Here is a tiny trained network, its code and every weight. The questions are about switching its units off for an input and a class, where a switched-off unit gives its printed mean instead of its output.

import numpy as np


def w(rows, s, z=0):
    codes = np.array(rows[::2]) - 128.0
    scale = np.full(codes.shape[1], s)
    scale[-1] = z or s
    return codes * scale


def f(y):
    return np.maximum(y, 0)


def log_softmax(a):
    a = a - a.max(-1, keepdims=True)
    return a - np.log(np.exp(a).sum(-1, keepdims=True))


def net(x, mask):
    res = np.array(x, float).reshape(1, 7) / 4 @ E
    y = f(res @ A[0][:, :-1].T + A[0][:, -1])
    res = res + np.where(mask, y, B[0][:, -1]) @ B[0][:, :-1]
    return log_softmax(res[-1] @ U[:, :-1].T + U[:, -1])


A, B = {}, {}
E = w([
[133,73,4,126,173,149,212],'x0',
[132,130,129,137,126,142,132],'x1',
[132,133,128,140,126,144,135],'x2',
[42,41,151,243,121,55,186],'x3',
[124,140,130,139,124,151,146],'x4',
[28,116,71,106,47,209,44],'x5',
[154,115,121,155,130,141,105],'x6',
],0.013)
A[0] = w([
[147,152,94,100,104,152,112,91],'N1',
[115,159,151,131,57,127,76,126],'N2',
[118,104,46,98,162,163,152,229],'N3',
[84,82,85,118,44,156,110,160],'N4',
[162,151,183,135,121,117,154,155],'N5',
[121,173,97,73,155,150,69,144],'N6',
[205,162,195,118,149,108,166,27],'N7',
[112,128,126,88,116,104,152,140],'N8',
[140,89,94,148,152,88,189,117],'N9',
[180,84,119,153,103,117,134,121],'N10',
[128,219,129,93,74,165,75,160],'N11',
[195,178,93,57,188,162,125,26],'N12',
[195,142,183,119,186,99,160,136],'N13',
[187,115,172,104,123,113,174,159],'N14',
[188,177,88,67,161,151,122,99],'N15',
[148,126,132,85,55,140,87,145],'N16',
[180,190,88,72,177,153,110,225],'N17',
[139,89,38,93,135,146,164,31],'N18',
[148,92,100,140,226,85,220,110],'N19',
[123,156,150,92,101,171,62,149],'N20',
[129,146,213,151,99,106,111,74],'N21',
[169,157,148,137,150,101,139,84],'N22',
[78,92,147,195,89,96,139,58],'N23',
[164,101,140,161,137,133,102,127],'N24',
[98,156,128,108,163,138,135,127],'N25',
[119,132,251,155,98,118,93,138],'N26',
[54,76,82,124,87,174,86,3],'N27',
[213,154,159,167,151,116,124,165],'N28',
[125,151,100,146,137,102,108,130],'N29',
[157,117,132,167,122,145,163,102],'N30',
],0.012,0.011)
B[0] = w([
[156,121,146,112,100,122,119,170],'N1',
[175,121,163,119,89,153,122,203],'N2',
[104,93,109,173,181,77,171,226],'N3',
[120,184,123,94,90,180,95,218],'N4',
[110,149,104,147,140,120,125,182],'N5',
[143,118,172,132,90,108,120,212],'N6',
[128,146,118,105,95,159,85,181],'N7',
[133,110,140,151,137,120,94,144],'N8',
[178,78,178,147,117,114,146,193],'N9',
[145,125,124,143,116,116,142,150],'N10',
[180,108,165,149,89,122,152,243],'N11',
[74,122,90,204,187,71,177,205],'N12',
[91,167,104,107,179,131,77,213],'N13',
[106,155,103,118,148,103,126,190],'N14',
[79,157,69,151,161,109,136,212],'N15',
[139,99,170,128,97,133,151,198],'N16',
[124,197,92,72,115,197,73,254],'N17',
[98,245,86,32,107,198,39,177],'N18',
[183,73,158,167,110,153,160,228],'N19',
[176,100,174,115,97,113,157,221],'N20',
[93,126,78,203,187,89,151,184],'N21',
[146,141,118,103,93,166,102,162],'N22',
[88,206,96,76,152,163,82,195],'N23',
[115,118,126,126,130,127,127,148],'N24',
[134,118,141,120,120,114,102,141],'N25',
[64,176,74,95,154,125,86,229],'N26',
[52,165,47,179,214,93,181,191],'N27',
[121,128,102,133,138,123,140,202],'N28',
[150,134,129,118,133,103,114,132],'N29',
[135,116,130,114,113,114,157,148],'N30',
],0.012,0.019)
U = w([
[113,198,102,41,92,231,46,86],'0',
[70,147,77,186,218,78,182,253],'1',
[249,48,246,144,61,138,193,181],'2',
],0.012,0.00031)

Each question gives the input, the list of numbers given to net, and the class t.
The units are the neurons (one row each of A and B). Each row of codes is followed by its name. A weight is (code - 128) times the scale printed after its matrix; where a second scale follows, it is the last column's (A, B and U).
mask holds one flag per neuron, in row order. A switched-off neuron (its flag False) gives its mean, the last column of its row in B, instead of its output. The means were averaged over made-up inputs and are rounded, as every weight is.
A unit's drop is (log p(t) with every unit on - log p(t) with that unit switched off) / (log p(t) with every unit on - log p(t) with every unit switched off).
most important unit: the unit with the biggest drop
top k neurons: the k neurons with the biggest drops, biggest first
drop of u: that unit's drop, to one decimal
input [2,-4,-3,-1,0,-1,7], class 1: most important unit -> N4
input [2,-5,-1,-1,-4,0,-7], class 1: top 2 neurons -> N4, N23
input [0,-4,7,7,0,5,6], class 0: top 2 neurons -> N4, N23
input [2,-3,0,-5,2,-4,0], class 1: top 2 neurons -> N12, N4
input [3,6,1,-8,8,-4,5], class 1: top 4 neurons -> N12, N15, N3, N4
input [4,-1,1,3,6,8,-6], class 1: top 3 neurons -> N27, N3, N17
input [6,1,-4,-7,7,-3,-7], class 1: top 3 neurons -> N12, N3, N15
input [0,-4,3,0,-7,-6,4], class 0: top 2 neurons -> N3, N12
input [1,-3,3,3,-5,6,2], class 1: top 4 neurons -> N27, N17, N18, N7
input [-3,-7,-7,4,6,1,2], class 0: top 3 neurons -> N3, N12, N27
input [0,5,6,-6,-7,5,2], class 2: top 3 neurons -> N11, N20, N26
input [-2,5,-8,-2,4,-7,4], class 0: top 2 neurons -> N7, N3
input [-4,6,4,7,-2,3,0], class 0: top 3 neurons -> N23, N3, N12
input [-5,-5,-2,1,-3,0,1], class 1: top neuron -> N17
input [6,0,6,3,4,7,-4], class 1: drop of N27 -> 9.0
input [-5,4,4,2,0,0,-8], class 1: drop of N7 -> 0.2
input [-4,5,0,-6,-3,7,1], class 2: drop of N11 -> 0.1
